Below is a small trained network, with its code and all its weights. Each question gives an input and a target symbol and asks what happens when units are switched off, that is, made to give their printed mean instead of their output.

import numpy as np


def w(rows, s, z=0):
    codes = np.array(rows[::2]) - 128.0
    scale = np.full(codes.shape[1], s)
    scale[-1] = z or s
    return codes * scale


def f(y):
    return np.maximum(y, 0)


def softmax(a):
    e = np.exp(a - a.max(-1, keepdims=True))
    return e / e.sum(-1, keepdims=True)


def log_softmax(a):
    a = a - a.max(-1, keepdims=True)
    return a - np.log(np.exp(a).sum(-1, keepdims=True))


def net(x, mask):
    ids = ['γζξπστφψω'.index(c) for c in x.split()]
    T = len(ids)
    res = E[ids] + P[:T]
    u = 0
    for l in range(2):
        r = res
        for j in range(2):
            rows = slice(2 * j, 2 * j + 2)
            q, k, v = (r @ M[l][rows].T for M in (Q, K, V))
            z = softmax(np.where(np.tri(T) > 0, q @ k.T / 2**0.5, -1e9)) @ v
            o = O[l][rows]
            res = res + np.where(mask[u + j], z, o[:, -1]) @ o[:, :-1]
        u += 2
        y = f(res @ A[l][:, :-1].T + A[l][:, -1])
        res = res + np.where(mask[u : u + 16], y, B[l][:, -1]) @ B[l][:, :-1]
        u += 16
    return log_softmax(res[-1] @ U[:, :-1].T + U[:, -1])


Q, K, V, O, A, B = {}, {}, {}, {}, {}, {}
E = w([
[116,148,159,104,156],'γ',
[115,162,76,216,71],'ζ',
[146,125,190,159,150],'ξ',
[9,115,165,143,152],'π',
[101,120,96,121,205],'σ',
[48,85,69,168,224],'τ',
[145,162,195,104,125],'φ',
[227,118,191,246,174],'ψ',
[113,169,151,10,137],'ω',
],0.016)
P = w([
[2,238,217,105,105],'0',
[172,43,174,99,140],'1',
[136,73,157,109,165],'2',
[133,93,178,122,162],'3',
[126,109,175,126,170],'4',
[116,129,171,121,175],'5',
[115,138,183,136,173],'6',
[111,158,169,120,177],'7',
[119,167,171,124,179],'8',
[109,179,164,117,186],'9',
[115,186,164,129,189],'10',
[117,194,162,130,191],'11',
[106,202,168,133,185],'12',
],0.0056)
Q[0] = w([
[145,1,123,68,241],'L0H1',
[98,217,216,135,75],'L0H1',
[160,14,120,75,55],'L0H2',
[123,133,169,144,168],'L0H2',
],0.0093)
K[0] = w([
[86,208,195,140,188],'L0H1',
[101,145,108,252,96],'L0H1',
[83,71,177,122,180],'L0H2',
[86,147,73,135,71],'L0H2',
],0.011)
V[0] = w([
[119,119,45,177,75],'L0H1',
[178,168,125,2,18],'L0H1',
[221,122,126,198,79],'L0H2',
[52,88,57,126,17],'L0H2',
],0.009)
O[0] = w([
[124,156,66,81,163,73],'L0H1',
[163,158,168,122,79,3],'L0H1',
[94,245,117,157,244,99],'L0H2',
[79,250,88,124,112,62],'L0H2',
],0.012,0.007)
A[0] = w([
[228,105,55,62,78,111],'L0N1',
[83,62,90,65,236,138],'L0N2',
[205,110,183,135,187,144],'L0N3',
[97,142,107,254,44,67],'L0N4',
[248,94,80,169,96,56],'L0N5',
[161,65,151,137,176,116],'L0N6',
[134,228,182,150,159,62],'L0N7',
[142,110,157,25,163,168],'L0N8',
[172,187,171,77,151,110],'L0N9',
[142,94,85,154,145,184],'L0N10',
[109,162,84,116,151,30],'L0N11',
[100,96,129,130,131,3],'L0N12',
[123,171,119,175,198,175],'L0N13',
[232,166,119,48,92,44],'L0N14',
[148,28,122,67,146,176],'L0N15',
[154,151,169,47,167,177],'L0N16',
],0.0085,0.0052)
B[0] = w([
[130,95,127,179,170,137],'L0N1',
[153,155,138,199,48,229],'L0N2',
[30,103,132,162,87,219],'L0N3',
[200,99,161,73,139,143],'L0N4',
[107,137,49,31,93,152],'L0N5',
[120,61,171,96,120,225],'L0N6',
[172,93,113,87,117,159],'L0N7',
[125,91,137,190,91,184],'L0N8',
[97,169,173,172,93,144],'L0N9',
[124,159,162,150,75,177],'L0N10',
[157,122,127,58,146,138],'L0N11',
[126,133,130,152,135,134],'L0N12',
[199,133,91,147,60,195],'L0N13',
[135,190,100,171,150,132],'L0N14',
[105,2,114,124,143,247],'L0N15',
[88,113,136,247,159,167],'L0N16',
],0.0071,0.012)
Q[1] = w([
[133,6,170,45,172],'L1H1',
[64,7,147,217,38],'L1H1',
[69,8,95,112,62],'L1H2',
[141,255,130,35,170],'L1H2',
],0.0094)
K[1] = w([
[209,121,91,141,214],'L1H1',
[144,237,80,111,118],'L1H1',
[69,218,28,98,185],'L1H2',
[7,50,141,136,130],'L1H2',
],0.011)
V[1] = w([
[248,133,204,75,60],'L1H1',
[71,180,222,129,147],'L1H1',
[99,120,189,192,202],'L1H2',
[25,116,127,70,177],'L1H2',
],0.012)
O[1] = w([
[185,81,92,159,108,139],'L1H1',
[93,122,7,147,108,86],'L1H1',
[86,93,119,171,178,254],'L1H2',
[80,110,157,139,71,41],'L1H2',
],0.021,0.0081)
A[1] = w([
[201,97,145,42,98,80],'L1N1',
[146,233,111,176,102,221],'L1N2',
[141,46,147,162,145,236],'L1N3',
[157,218,141,156,153,24],'L1N4',
[185,172,90,86,101,254],'L1N5',
[50,149,195,124,2,31],'L1N6',
[165,134,164,98,172,212],'L1N7',
[100,142,79,113,169,115],'L1N8',
[67,204,104,88,138,160],'L1N9',
[142,138,14,130,50,60],'L1N10',
[132,127,197,26,124,52],'L1N11',
[119,184,99,182,157,155],'L1N12',
[20,134,134,44,151,86],'L1N13',
[215,128,71,45,119,118],'L1N14',
[89,249,184,101,139,110],'L1N15',
[29,161,174,188,70,177],'L1N16',
],0.009,0.0085)
B[1] = w([
[84,150,106,113,166,149],'L1N1',
[160,34,82,73,74,152],'L1N2',
[140,252,120,139,107,252],'L1N3',
[174,152,60,150,111,146],'L1N4',
[37,37,137,143,155,146],'L1N5',
[243,153,47,86,171,173],'L1N6',
[84,178,149,74,104,168],'L1N7',
[163,122,192,108,101,149],'L1N8',
[131,98,238,89,149,141],'L1N9',
[94,215,150,80,199,160],'L1N10',
[64,166,56,203,128,169],'L1N11',
[168,52,157,147,97,157],'L1N12',
[169,77,139,205,164,154],'L1N13',
[99,123,189,117,184,145],'L1N14',
[135,50,59,162,163,166],'L1N15',
[82,127,53,2,114,183],'L1N16',
],0.0073,0.038)
U = w([
[182,127,92,156,146,61],'γ',
[146,99,119,98,193,30],'ζ',
[150,75,163,172,184,61],'ξ',
[184,20,151,115,155,174],'π',
[121,71,131,139,121,123],'σ',
[192,83,113,100,113,131],'τ',
[194,57,158,178,86,189],'φ',
[254,83,147,130,185,124],'ψ',
[157,118,184,117,141,254],'ω',
],0.0072,0.009)

Each question gives the input, a string of symbols that net reads in full, and the target symbol t.
The units are the heads (2 rows each of Q, K, V and O) and the neurons (one row each of A and B). Each row of codes is followed by its name. A weight is (code - 128) times the scale printed after its matrix; where a second scale follows, it is the last column's (O, A, B and U).
mask holds one flag per unit, layer by layer, with each layer's heads first. A switched-off unit (its flag False) gives its mean, the last column of its rows in O or B, instead of its output. The means were averaged over made-up inputs and are rounded, as every weight is.
A unit's drop is (log p(t) with every unit on - log p(t) with that unit switched off) / (log p(t) with every unit on - log p(t) with every unit switched off).
The circuit of an input: a set's keep is (log p(t) with only the set's units on - log p(t) with every unit switched off) / (log p(t) with every unit on - log p(t) with every unit switched off). Starting from the 12 units with the biggest drops (on a tie, the unit counted first), units are removed one at a time, each time the one whose removal leaves the highest keep (on an exact tie, the one counted first), for as long as the keep stays at least 0.8.
units of the circuit, in order: the units of the circuit, biggest drop first
most important unit: the unit with the biggest drop
k most important neurons: the k neurons with the biggest drops, biggest first
k most important neurons of layer l: the k neurons of layer l with the biggest drops, biggest first
which heads matter: for each layer, one digit per head in row order, 1 if its drop is at least 0.15 and else 0, layers parted by /
input ζ π γ τ π, target π: most important unit : L0H2
input ω ζ π σ ω ζ ζ γ γ ω ψ σ, target ψ: 3 most important neurons of layer 0 : [L0N15 L0N6 L0N3]
input π τ γ ζ ψ φ ψ, target ψ: 2 most important neurons : [L0N13 L0N15]
input ψ π τ, target ξ: units of the circuit, in order : [L1H2 L0H2]
input ψ ξ ξ σ φ ψ γ φ ψ ω π, target ξ: 3 most important neurons : [L0N13 L0N15 L0N3]
input φ π ζ φ γ ω ψ ξ ω ψ ζ ψ, target γ: units of the circuit, in order : [L0H2 L0N15 L0H1 L1H1]
input τ γ φ γ ζ ψ φ σ φ γ, target ψ: units of the circuit, in order : [L0H2 L1H2 L0N13]
input π ξ π ψ ψ φ ζ ψ ψ π ψ γ, target ψ: units of the circuit, in order : [L0N13 L1H2 L0H2]
input τ γ σ ω φ σ, target ζ: which heads matter : 11 / 11
input τ ω γ ψ τ ξ ψ, target ζ: 2 most important neurons of layer 0 : [L0N3 L0N6]
input σ γ τ φ φ ω, target ω: which heads matter : 01 / 10
input π ξ ω γ, target τ: 2 most important neurons : [L1N6 L1N16]
input φ γ σ γ ψ φ ψ γ γ γ φ π φ, target γ: units of the circuit, in order : [L1H1 L0H1 L1N10 L0N15]
input τ ζ ω ψ, target ψ: most important unit : L0H2
input ζ ψ γ φ, target ψ: units of the circuit, in order : [L0H2 L0N15 L0N13 L1H2]
input ζ ω φ τ, target ω: 2 most important neurons of layer 1 : [L1N6 L1N7]
input ζ ζ φ, target π: 3 most important neurons of layer 1 : [L1N3 L1N2 L1N5]
input φ φ τ ψ φ φ σ γ σ ξ, target γ: units of the circuit, in order : [L1H1 L0H1 L0N15 L1N10]
input π ξ π φ π ξ ζ ω ξ γ ψ τ, target ψ: units of the circuit, in order : [L0H2 L1H2 L0N13 L1N12]
input φ τ ξ γ γ, target γ: 2 most important neurons : [L0N15 L1N3]
input τ π ψ γ γ τ, target ζ: most important unit : L0N3
input ω ζ σ γ ξ ζ φ, target ψ: units of the circuit, in order : [L0H2 L0H1 L0N15 L1H1]
input ψ τ π γ σ γ ξ ψ σ γ π ψ φ, target ξ: units of the circuit, in order : [L1H2 L0H2]
input φ γ σ, target γ: units of the circuit, in order : [L1H1 L0H1 L1N10 L0N15]
input π π φ φ φ φ ψ ξ τ ζ σ, target ψ: 4 most important neurons : [L0N15 L0N3 L0N13 L1N16]
